Here is a tiny trained network, its code and every weight. The questions are about switching its units off for an input and a class, where a switched-off unit gives its printed mean instead of its output.

import numpy as np


def w(rows, s, z=0):
    codes = np.array(rows[::2]) - 128.0
    scale = np.full(codes.shape[1], s)
    scale[-1] = z or s
    return codes * scale


def f(y):
    return y / 2 * (1 + np.tanh(0.7978845608 * (y + 0.044715 * y**3)))


def log_softmax(a):
    a = a - a.max(-1, keepdims=True)
    return a - np.log(np.exp(a).sum(-1, keepdims=True))


def net(x, mask):
    res = np.array(x, float).reshape(1, 3) / 4 @ E
    y = f(res @ A[0][:, :-1].T + A[0][:, -1])
    res = res + np.where(mask, y, B[0][:, -1]) @ B[0][:, :-1]
    return log_softmax(res[-1] @ U[:, :-1].T + U[:, -1])


A, B = {}, {}
E = w([
[159,140,161,63,94,194,194],'x0',
[236,175,81,115,117,66,77],'x1',
[179,2,122,45,142,117,98],'x2',
],0.014)
A[0] = w([
[169,137,77,76,79,153,102,134],'N0',
[39,24,178,196,172,167,135,231],'N1',
[189,47,154,38,121,184,175,189],'N2',
[255,120,127,54,97,178,185,199],'N3',
[93,93,100,124,174,120,64,175],'N4',
[63,59,128,118,240,118,134,195],'N5',
[95,62,187,94,100,50,114,179],'N6',
[117,87,65,144,152,158,82,124],'N7',
[166,195,105,175,116,130,157,159],'N8',
[161,181,157,125,135,117,144,180],'N9',
[250,81,190,101,112,98,122,125],'N10',
[169,188,113,234,153,137,56,164],'N11',
[55,193,128,171,188,73,123,253],'N12',
[183,93,107,88,40,98,113,155],'N13',
[99,177,55,144,149,40,48,136],'N14',
[208,192,120,112,118,102,124,208],'N15',
[130,197,128,193,91,166,166,162],'N16',
[149,194,8,147,170,108,170,155],'N17',
],0.0098,0.0052)
B[0] = w([
[60,178,170,73,69,87,168,180],'N0',
[69,15,54,178,114,231,191,244],'N1',
[203,89,138,90,143,128,225,250],'N2',
[236,155,191,42,95,28,169,252],'N3',
[30,87,104,170,139,135,66,176],'N4',
[13,2,83,143,113,209,201,200],'N5',
[80,88,125,168,98,168,176,180],'N6',
[80,108,98,104,119,110,124,153],'N7',
[221,114,121,82,169,104,194,207],'N8',
[198,174,175,88,195,133,164,175],'N9',
[74,94,161,70,124,74,95,212],'N10',
[175,218,102,153,151,137,170,238],'N11',
[135,85,79,184,83,140,190,242],'N12',
[88,84,182,142,108,74,88,197],'N13',
[111,194,61,151,133,99,111,234],'N14',
[122,212,152,116,110,35,147,230],'N15',
[182,109,8,99,129,149,199,221],'N16',
[183,228,155,133,181,123,184,208],'N17',
],0.0079,0.014)
U = w([
[19,81,105,179,96,237,146,144],'0',
[75,45,100,112,199,105,87,119],'1',
[200,200,156,120,228,134,207,154],'2',
[149,125,254,102,58,93,129,113],'3',
[167,114,121,108,146,185,54,3],'4',
[126,168,73,166,126,110,77,143],'5',
[124,82,125,127,84,161,198,132],'6',
[57,168,149,54,137,107,72,90],'7',
],0.01,0.0054)

Each question gives the input, the list of numbers given to net, and the class t.
The units are the neurons (one row each of A and B). Each row of codes is followed by its name. A weight is (code - 128) times the scale printed after its matrix; where a second scale follows, it is the last column's (A, B and U).
mask holds one flag per neuron, in row order. A switched-off neuron (its flag False) gives its mean, the last column of its row in B, instead of its output. The means were averaged over made-up inputs and are rounded, as every weight is.
A unit's drop is (log p(t) with every unit on - log p(t) with that unit switched off) / (log p(t) with every unit on - log p(t) with every unit switched off).
The circuit of an input: a set's keep is (log p(t) with only the set's units on - log p(t) with every unit switched off) / (log p(t) with every unit on - log p(t) with every unit switched off). Starting from the 12 units with the biggest drops (on a tie, the unit counted first), units are removed one at a time, each time the one whose removal leaves the highest keep (on an exact tie, the one counted first), for as long as the keep stays at least 0.8.
circuit, biggest first: the units of the circuit, biggest drop first
k most important neurons: the k neurons with the biggest drops, biggest first
drop of u: that unit's drop, to one decimal
input [-8,6,-1], class 5: 3 most important neurons -> N14, N2, N3
input [-8,7,0], class 5: 2 most important neurons -> N14, N2
input [-4,2,-1], class 5: circuit, biggest first -> N2, N14
input [-7,-3,-7], class 0: circuit, biggest first -> N3
input [-8,4,4], class 5: 3 most important neurons -> N14, N1, N11
input [-5,3,0], class 5: 2 most important neurons -> N2, N3
input [-5,6,1], class 5: 3 most important neurons -> N2, N3, N14
input [-6,2,-1], class 5: 2 most important neurons -> N2, N3
input [-8,8,4], class 5: 2 most important neurons -> N14, N11
input [1,-2,-2], class 0: 2 most important neurons -> N3, N2
input [-2,4,6], class 3: drop of N1 -> 0.1
input [-6,5,4], class 5: drop of N12 -> -0.1
input [-2,2,6], class 1: drop of N4 -> 0.2
input [-7,7,3], class 5: most important neuron -> N14
